Below is a small trained network, with its code and all its weights. Each question gives an input and a target symbol and asks what happens when units are switched off, that is, made to give their printed mean instead of their output.

import numpy as np


def w(rows, s, z=0):
    codes = np.array(rows[::2]) - 128.0
    scale = np.full(codes.shape[1], s)
    scale[-1] = z or s
    return codes * scale


def softmax(a):
    e = np.exp(a - a.max(-1, keepdims=True))
    return e / e.sum(-1, keepdims=True)


def log_softmax(a):
    a = a - a.max(-1, keepdims=True)
    return a - np.log(np.exp(a).sum(-1, keepdims=True))


def net(x, mask):
    ids = ['αδεζθλξστφψ'.index(c) for c in x.split()]
    T = len(ids)
    res = E[ids] + P[:T]
    u = 0
    for l in range(2):
        r = res
        for j in range(3):
            rows = slice(3 * j, 3 * j + 3)
            q, k, v = (r @ M[l][rows].T for M in (Q, K, V))
            z = softmax(np.where(np.tri(T) > 0, q @ k.T / 3**0.5, -1e9)) @ v
            o = O[l][rows]
            res = res + np.where(mask[u + j], z, o[:, -1]) @ o[:, :-1]
        u += 3
    return log_softmax(res[-1] @ U[:, :-1].T + U[:, -1])


Q, K, V, O = {}, {}, {}, {}
E = w([
[213,209,200],'α',
[163,171,42],'δ',
[114,166,111],'ε',
[63,163,112],'ζ',
[106,129,135],'θ',
[35,176,214],'λ',
[107,172,118],'ξ',
[83,205,103],'σ',
[146,163,250],'τ',
[133,140,110],'φ',
[54,139,39],'ψ',
],0.016)
P = w([
[149,2,110],'0',
[146,233,138],'1',
[161,217,152],'2',
[164,209,168],'3',
[172,201,173],'4',
[185,173,185],'5',
[199,151,199],'6',
],0.0074)
Q[0] = w([
[110,49,111],'0.h1',
[75,32,126],'0.h1',
[116,160,199],'0.h1',
[137,7,162],'0.h2',
[125,125,207],'0.h2',
[56,136,141],'0.h2',
[56,153,163],'0.h3',
[75,165,124],'0.h3',
[141,36,132],'0.h3',
],0.013)
K[0] = w([
[113,252,126],'0.h1',
[94,238,139],'0.h1',
[91,77,173],'0.h1',
[94,157,57],'0.h2',
[116,221,216],'0.h2',
[35,103,105],'0.h2',
[144,172,123],'0.h3',
[90,135,147],'0.h3',
[91,109,162],'0.h3',
],0.013)
V[0] = w([
[149,163,134],'0.h1',
[83,26,160],'0.h1',
[52,247,114],'0.h1',
[70,127,238],'0.h2',
[165,144,116],'0.h2',
[78,214,135],'0.h2',
[184,197,109],'0.h3',
[167,41,151],'0.h3',
[155,62,59],'0.h3',
],0.011)
O[0] = w([
[135,183,64,121],'0.h1',
[163,74,164,151],'0.h1',
[104,72,114,156],'0.h1',
[174,64,107,254],'0.h2',
[140,156,71,123],'0.h2',
[110,21,106,239],'0.h2',
[121,81,126,208],'0.h3',
[102,178,129,3],'0.h3',
[86,255,147,17],'0.h3',
],0.0085,0.0082)
Q[1] = w([
[82,159,93],'1.h1',
[123,161,202],'1.h1',
[136,162,1],'1.h1',
[244,143,11],'1.h2',
[138,103,140],'1.h2',
[65,99,21],'1.h2',
[154,175,209],'1.h3',
[202,60,127],'1.h3',
[214,64,123],'1.h3',
],0.01)
K[1] = w([
[6,151,121],'1.h1',
[144,132,214],'1.h1',
[151,157,62],'1.h1',
[196,201,95],'1.h2',
[44,154,182],'1.h2',
[34,162,79],'1.h2',
[114,61,59],'1.h3',
[118,180,116],'1.h3',
[76,206,62],'1.h3',
],0.013)
V[1] = w([
[121,108,36],'1.h1',
[117,135,248],'1.h1',
[12,223,129],'1.h1',
[243,86,106],'1.h2',
[147,192,111],'1.h2',
[254,209,114],'1.h2',
[113,92,119],'1.h3',
[162,57,100],'1.h3',
[173,111,214],'1.h3',
],0.0094)
O[1] = w([
[148,179,24,142],'1.h1',
[182,71,226,122],'1.h1',
[144,42,88,4],'1.h1',
[118,254,134,171],'1.h2',
[238,106,128,90],'1.h2',
[213,196,147,94],'1.h2',
[69,73,89,137],'1.h3',
[44,236,163,148],'1.h3',
[144,95,178,122],'1.h3',
],0.0066,0.02)
U = w([
[160,231,18,124],'α',
[173,109,76,21],'δ',
[140,140,107,252],'ε',
[64,70,168,206],'ζ',
[139,143,216,158],'θ',
[38,223,119,10],'λ',
[122,149,109,195],'ξ',
[65,129,1,117],'σ',
[150,253,146,82],'τ',
[186,118,151,144],'φ',
[131,84,132,73],'ψ',
],0.008,0.0034)

Each question gives the input, a string of symbols that net reads in full, and the target symbol t.
The units are the heads (3 rows each of Q, K, V and O). Each row of codes is followed by its name. A weight is (code - 128) times the scale printed after its matrix; where a second scale follows, it is the last column's (O and U).
mask holds one flag per head, layer by layer. A switched-off head (its flag False) gives its mean, the last column of its rows in O, instead of its output. The means were averaged over made-up inputs and are rounded, as every weight is.
A unit's drop is (log p(t) with every unit on - log p(t) with that unit switched off) / (log p(t) with every unit on - log p(t) with every unit switched off).
The circuit of an input: a set's keep is (log p(t) with only the set's units on - log p(t) with every unit switched off) / (log p(t) with every unit on - log p(t) with every unit switched off). Starting from all 6 units, units are removed one at a time, each time the one whose removal leaves the highest keep (on an exact tie, the one counted first), for as long as the keep stays at least 0.8.
units of the circuit, in order: the units of the circuit, biggest drop first
unit that matters most: the unit with the biggest drop
which heads matter: for each layer, one digit per head in row order, 1 if its drop is at least 0.15 and else 0, layers parted by /
input δ σ σ λ φ, target δ: unit that matters most : 0.h2
input θ ζ σ σ, target θ: which heads matter : 110 / 100
input σ φ δ λ ζ σ, target σ: units of the circuit, in order : (1.h1; 0.h1; 0.h2)
input σ τ λ θ ζ α ζ, target σ: units of the circuit, in order : (0.h1; 1.h1; 1.h2)
input δ α τ θ τ φ, target δ: which heads matter : 111 / 011
input τ ζ δ α φ, target τ: units of the circuit, in order : (1.h2; 0.h1)
input ζ λ ζ, target ζ: which heads matter : 111 / 010
input σ σ ζ τ α, target τ: which heads matter : 000 / 110
input δ ζ θ σ θ, target δ: which heads matter : 111 / 111
input σ τ ε, target σ: units of the circuit, in order : (0.h1; 1.h1; 1.h2; 0.h2)
input φ ξ ζ σ τ σ, target φ: which heads matter : 111 / 011
input α ζ ζ λ ψ ε, target α: units of the circuit, in order : (0.h1; 1.h1; 1.h2; 0.h2)
input ζ σ ε λ, target ζ: units of the circuit, in order : (1.h2; 0.h2)
input ζ ζ α ζ λ λ δ, target α: units of the circuit, in order : (1.h1; 1.h2)
input σ σ θ, target σ: which heads matter : 100 / 100
input φ ψ λ λ σ ψ ε, target φ: unit that matters most : 0.h2
input λ ξ φ λ σ σ, target λ: which heads matter : 000 / 111
input α θ ε δ δ δ ζ, target α: which heads matter : 100 / 110
input λ ζ ζ, target λ: units of the circuit, in order : (1.h3; 1.h2; 1.h1; 0.h2)
input α τ ζ φ σ ξ σ, target α: unit that matters most : 0.h1
input ζ φ ξ α ζ σ ψ, target σ: units of the circuit, in order : (0.h1; 1.h1)
input δ λ ξ φ τ λ σ, target δ: units of the circuit, in order : (0.h2; 0.h3; 1.h2; 1.h3)
